Below is a small trained network, with its code and all its weights. Each question gives an input and a target symbol and asks what happens when units are switched off, that is, made to give their printed mean instead of their output.

import numpy as np


def w(rows, s, z=0):
    codes = np.array(rows[::2]) - 128.0
    scale = np.full(codes.shape[1], s)
    scale[-1] = z or s
    return codes * scale


def f(y):
    return np.maximum(y, 0)


def softmax(a):
    e = np.exp(a - a.max(-1, keepdims=True))
    return e / e.sum(-1, keepdims=True)


def log_softmax(a):
    a = a - a.max(-1, keepdims=True)
    return a - np.log(np.exp(a).sum(-1, keepdims=True))


def net(x, mask):
    ids = ['αγδεηθλμω'.index(c) for c in x.split()]
    T = len(ids)
    res = E[ids] + P[:T]
    q, k, v = (res @ M[0].T for M in (Q, K, V))
    z = softmax(np.where(np.tri(T) > 0, q @ k.T / 2**0.5, -1e9)) @ v
    res = res + np.where(mask[0], z, O[0][:, -1]) @ O[0][:, :-1]
    y = f(res @ A[0][:, :-1].T + A[0][:, -1])
    res = res + np.where(mask[1:9], y, B[0][:, -1]) @ B[0][:, :-1]
    return log_softmax(res[-1] @ U[:, :-1].T + U[:, -1])


Q, K, V, O, A, B = {}, {}, {}, {}, {}, {}
E = w([
[147,106,123,105,179,98,142,171,134,149,112],'α',
[156,184,136,160,69,60,91,91,110,101,222],'γ',
[53,206,253,106,94,99,185,161,159,154,105],'δ',
[151,104,128,162,90,147,187,183,72,161,120],'ε',
[145,136,100,120,157,166,104,213,93,161,127],'η',
[85,99,163,148,136,156,115,82,170,207,146],'θ',
[125,124,147,83,125,169,115,69,179,173,115],'λ',
[67,110,100,176,169,142,189,138,108,138,54],'μ',
[175,117,138,126,36,159,52,80,135,115,61],'ω',
],0.019)
P = w([
[122,190,180,131,62,98,173,190,2,217,170],'0',
[178,179,193,114,150,113,162,186,69,187,128],'1',
[180,190,154,116,154,112,164,184,107,174,96],'2',
[167,160,148,128,161,124,147,181,117,171,103],'3',
[150,138,108,137,140,110,140,181,138,184,96],'4',
[156,141,116,153,185,140,124,165,138,158,97],'5',
[150,129,115,167,178,173,119,160,147,150,105],'6',
[142,136,91,193,172,187,105,151,151,144,108],'7',
[108,92,51,178,144,165,95,134,164,158,105],'8',
[116,84,48,191,153,186,89,142,167,137,116],'9',
[112,82,39,213,164,215,77,133,169,132,124],'10',
],0.0091)
Q[0] = w([
[84,140,188,82,70,61,123,2,170,39,193],'h0',
[124,107,103,149,162,131,190,131,118,86,114],'h0',
],0.016)
K[0] = w([
[150,227,232,91,105,2,177,185,80,132,162],'h0',
[169,88,50,103,121,146,54,150,20,61,170],'h0',
],0.0087)
V[0] = w([
[31,126,105,164,254,115,240,118,102,159,131],'h0',
[109,80,180,199,93,94,129,34,141,103,74],'h0',
],0.0064)
O[0] = w([
[106,140,105,6,141,144,182,130,89,73,159,255],'h0',
[180,234,164,60,74,148,136,118,105,156,78,100],'h0',
],0.012,0.0049)
A[0] = w([
[40,61,122,173,171,48,107,136,163,38,223,226],'n0',
[161,15,34,140,144,107,137,207,83,119,136,73],'n1',
[23,153,115,42,94,147,162,119,100,3,123,12],'n2',
[59,104,109,198,157,123,100,121,113,206,26,252],'n3',
[137,157,69,161,148,98,172,174,80,95,42,156],'n4',
[78,151,115,168,61,173,92,144,62,158,179,219],'n5',
[105,91,120,59,126,81,196,211,89,83,233,74],'n6',
[132,117,201,225,96,109,54,92,221,214,101,115],'n7',
],0.0066,0.002)
B[0] = w([
[56,139,162,62,90,100,21,180,50,113,147,188],'n0',
[131,95,154,152,215,144,141,100,189,99,128,225],'n1',
[197,140,144,164,171,53,87,154,147,62,110,238],'n2',
[213,111,174,108,90,124,112,192,112,66,114,205],'n3',
[159,101,114,29,116,170,111,123,103,146,181,197],'n4',
[230,110,167,82,123,138,181,71,227,130,145,176],'n5',
[73,169,91,253,131,189,149,100,116,125,74,254],'n6',
[53,138,98,84,134,207,97,61,118,82,161,202],'n7',
],0.0074,0.0097)
U = w([
[59,135,109,155,124,126,101,108,72,173,70,110],'α',
[121,177,99,146,112,77,99,101,119,102,207,243],'γ',
[64,179,204,146,111,116,150,172,242,72,89,58],'δ',
[142,97,152,212,147,128,171,61,143,137,112,148],'ε',
[117,53,193,172,176,122,117,114,171,77,133,24],'η',
[56,134,135,2,149,207,168,93,121,208,175,254],'θ',
[242,108,164,126,169,64,142,156,188,124,142,109],'λ',
[127,166,62,155,166,153,150,91,137,85,95,94],'μ',
[154,127,165,92,79,134,56,169,40,136,25,126],'ω',
],0.006,0.0024)

Each question gives the input, a string of symbols that net reads in full, and the target symbol t.
The units are the heads (2 rows each of Q, K, V and O) and the neurons (one row each of A and B). Each row of codes is followed by its name. A weight is (code - 128) times the scale printed after its matrix; where a second scale follows, it is the last column's (O, A, B and U).
mask holds one flag per unit, heads first, then neurons. A switched-off unit (its flag False) gives its mean, the last column of its rows in O or B, instead of its output. The means were averaged over made-up inputs and are rounded, as every weight is.
A unit's drop is (log p(t) with every unit on - log p(t) with that unit switched off) / (log p(t) with every unit on - log p(t) with every unit switched off).
The circuit of an input: a set's keep is (log p(t) with only the set's units on - log p(t) with every unit switched off) / (log p(t) with every unit on - log p(t) with every unit switched off). Starting from all 9 units, units are removed one at a time, each time the one whose removal leaves the highest keep (on an exact tie, the one counted first), for as long as the keep stays at least 0.8.
circuit, biggest first: the units of the circuit, biggest drop first
k most important neurons: the k neurons with the biggest drops, biggest first
drop of u: that unit's drop, to one decimal
input ω ω ε λ μ γ ε μ η η ε, target η: circuit, biggest first	[h0; n1]
input λ λ α ω μ α α μ η θ α, target θ: circuit, biggest first	[n2; h0]
input δ θ η μ δ η λ η, target λ: circuit, biggest first	[h0; n6; n7]
input λ ε ε, target λ: 4 most important neurons	[n6; n7; n0; n5]
input μ θ η ε, target θ: circuit, biggest first	[n2]
input θ δ μ ε ω α δ η α μ ε, target μ: circuit, biggest first	[h0; n6; n2]
input ε ω ε α, target ω: circuit, biggest first	[h0; n3; n1]
input ε δ η μ η ε μ η θ η, target θ: 2 most important neurons	[n2; n3]
input ω μ ω θ η δ λ θ δ η, target θ: 3 most important neurons	[n2; n3; n6]
input ε η λ θ α θ α, target θ: 3 most important neurons	[n2; n3; n4]
input λ λ δ ε η ε μ η, target μ: 2 most important neurons	[n6; n2]
input η η α η η ω η, target ω: drop of n1	0.2
input ω ω η η γ λ ω δ ω η, target ω: drop of n6	0.1
input ω θ θ η η η μ α, target μ: drop of n5	0.0
